Here is a tiny trained network, its code and every weight. The questions are about switching its units off for an input and a class, where a switched-off unit gives its printed mean instead of its output.

import numpy as np


def w(rows, s, z=0):
    codes = np.array(rows[::2]) - 128.0
    scale = np.full(codes.shape[1], s)
    scale[-1] = z or s
    return codes * scale


def norm(h):
    return h / np.sqrt((h * h).mean(-1, keepdims=True) + 1e-5)


def f(y):
    return y / 2 * (1 + np.tanh(0.7978845608 * (y + 0.044715 * y**3)))


def log_softmax(a):
    a = a - a.max(-1, keepdims=True)
    return a - np.log(np.exp(a).sum(-1, keepdims=True))


def net(x, mask):
    res = np.array(x, float).reshape(1, 4) / 4 @ E
    u = 0
    for l in range(2):
        y = f(norm(res) @ A[l][:, :-1].T + A[l][:, -1])
        res = res + np.where(mask[u : u + 9], y, B[l][:, -1]) @ B[l][:, :-1]
        u += 9
    return log_softmax(norm(res)[-1] @ U[:, :-1].T + U[:, -1])


A, B = {}, {}
E = w([
[220,74,136,149],'x0',
[125,123,130,129],'x1',
[187,112,120,218],'x2',
[142,142,254,136],'x3',
],0.0059)
A[0] = w([
[131,216,101,163,174],'0.n1',
[164,34,38,2,95],'0.n2',
[188,190,183,51,131],'0.n3',
[171,127,112,177,117],'0.n4',
[54,65,118,232,132],'0.n5',
[115,205,209,185,109],'0.n6',
[95,133,134,40,85],'0.n7',
[72,194,20,216,248],'0.n8',
[146,201,42,126,202],'0.n9',
],0.0075,0.0017)
B[0] = w([
[122,115,201,173,159],'0.n1',
[170,226,129,140,206],'0.n2',
[141,2,145,140,165],'0.n3',
[83,153,175,125,156],'0.n4',
[139,95,125,173,162],'0.n5',
[84,199,91,103,192],'0.n6',
[104,140,137,136,164],'0.n7',
[122,71,113,90,255],'0.n8',
[124,64,127,183,187],'0.n9',
],0.0077,0.0047)
A[1] = w([
[22,168,90,80,186],'1.n1',
[159,77,151,146,178],'1.n2',
[174,84,103,242,154],'1.n3',
[94,116,240,127,251],'1.n4',
[142,255,157,134,199],'1.n5',
[195,179,177,220,61],'1.n6',
[52,143,175,156,154],'1.n7',
[160,93,90,40,189],'1.n8',
[156,151,222,159,247],'1.n9',
],0.0096,0.003)
B[1] = w([
[160,200,254,129,244],'1.n1',
[83,122,126,32,184],'1.n2',
[84,190,247,129,238],'1.n3',
[67,144,20,149,254],'1.n4',
[212,80,38,229,214],'1.n5',
[118,165,125,146,203],'1.n6',
[174,100,14,169,192],'1.n7',
[212,67,188,144,171],'1.n8',
[108,155,3,58,240],'1.n9',
],0.0071,0.0054)
U = w([
[169,185,248,117,250],'0',
[214,177,84,193,143],'1',
[114,232,110,138,128],'2',
[174,26,100,17,3],'3',
[67,56,189,159,42],'4',
],0.012,0.0023)

Each question gives the input, the list of numbers given to net, and the class t.
The units are the neurons (one row each of A and B). Each row of codes is followed by its name. A weight is (code - 128) times the scale printed after its matrix; where a second scale follows, it is the last column's (A, B and U).
mask holds one flag per neuron, layer by layer. A switched-off neuron (its flag False) gives its mean, the last column of its row in B, instead of its output. The means were averaged over made-up inputs and are rounded, as every weight is.
A unit's drop is (log p(t) with every unit on - log p(t) with that unit switched off) / (log p(t) with every unit on - log p(t) with every unit switched off).
The circuit of an input: a set's keep is (log p(t) with only the set's units on - log p(t) with every unit switched off) / (log p(t) with every unit on - log p(t) with every unit switched off). Starting from the 12 units with the biggest drops (on a tie, the unit counted first), units are removed one at a time, each time the one whose removal leaves the highest keep (on an exact tie, the one counted first), for as long as the keep stays at least 0.8.
units of the circuit, in order: the units of the circuit, biggest drop first
most important unit: the unit with the biggest drop
top k neurons: the k neurons with the biggest drops, biggest first
k most important neurons of layer l: the k neurons of layer l with the biggest drops, biggest first
input [8,-1,7,6], class 2: most important unit	1.n9
input [2,-6,-5,-2], class 1: units of the circuit, in order	(0.n2, 1.n5)
input [-3,-8,6,0], class 4: top 2 neurons	(0.n8, 0.n2)
input [-6,3,1,-8], class 4: top 2 neurons	(0.n9, 0.n8)
input [-3,2,1,-3], class 4: top 3 neurons	(0.n9, 0.n8, 1.n9)
input [3,-2,-4,-5], class 1: units of the circuit, in order	(0.n2, 1.n5)
input [8,0,-8,-1], class 1: top 2 neurons	(0.n2, 0.n8)
input [-5,7,-8,-8], class 0: units of the circuit, in order	(1.n1, 1.n4, 1.n9)
input [3,3,6,-7], class 0: units of the circuit, in order	(1.n3, 1.n4, 1.n5)
input [8,-5,8,-3], class 0: units of the circuit, in order	(1.n3, 1.n5)
input [-6,2,4,3], class 1: top 2 neurons	(1.n5, 0.n6)
input [6,4,-8,-4], class 1: units of the circuit, in order	(0.n2, 1.n5)
input [2,-3,0,7], class 3: units of the circuit, in order	(0.n3, 1.n9)
input [-4,-1,-3,-2], class 0: units of the circuit, in order	(1.n1)
input [4,-1,0,3], class 3: units of the circuit, in order	(0.n2, 1.n2)
input [2,-7,-7,7], class 3: units of the circuit, in order	(0.n3, 1.n3)
input [0,-3,5,-3], class 4: 2 most important neurons of layer 0	(0.n8, 0.n2)
input [0,4,-7,-5], class 0: top 2 neurons	(1.n1, 1.n4)
input [2,5,7,1], class 2: 2 most important neurons of layer 1	(1.n9, 1.n1)
input [2,2,6,-1], class 0: units of the circuit, in order	(1.n3)
input [-6,1,6,7], class 1: top 2 neurons	(1.n5, 0.n6)
input [1,-3,-7,-2], class 1: top 2 neurons	(0.n2, 1.n5)
input [-4,-7,7,8], class 1: top 2 neurons	(1.n5, 0.n6)
input [6,-7,2,1], class 2: top 3 neurons	(0.n8, 0.n4, 1.n9)
input [-6,-5,-7,-2], class 0: top 2 neurons	(1.n1, 1.n9)
input [-1,3,3,8], class 1: 3 most important neurons of layer 0	(0.n6, 0.n8, 0.n9)
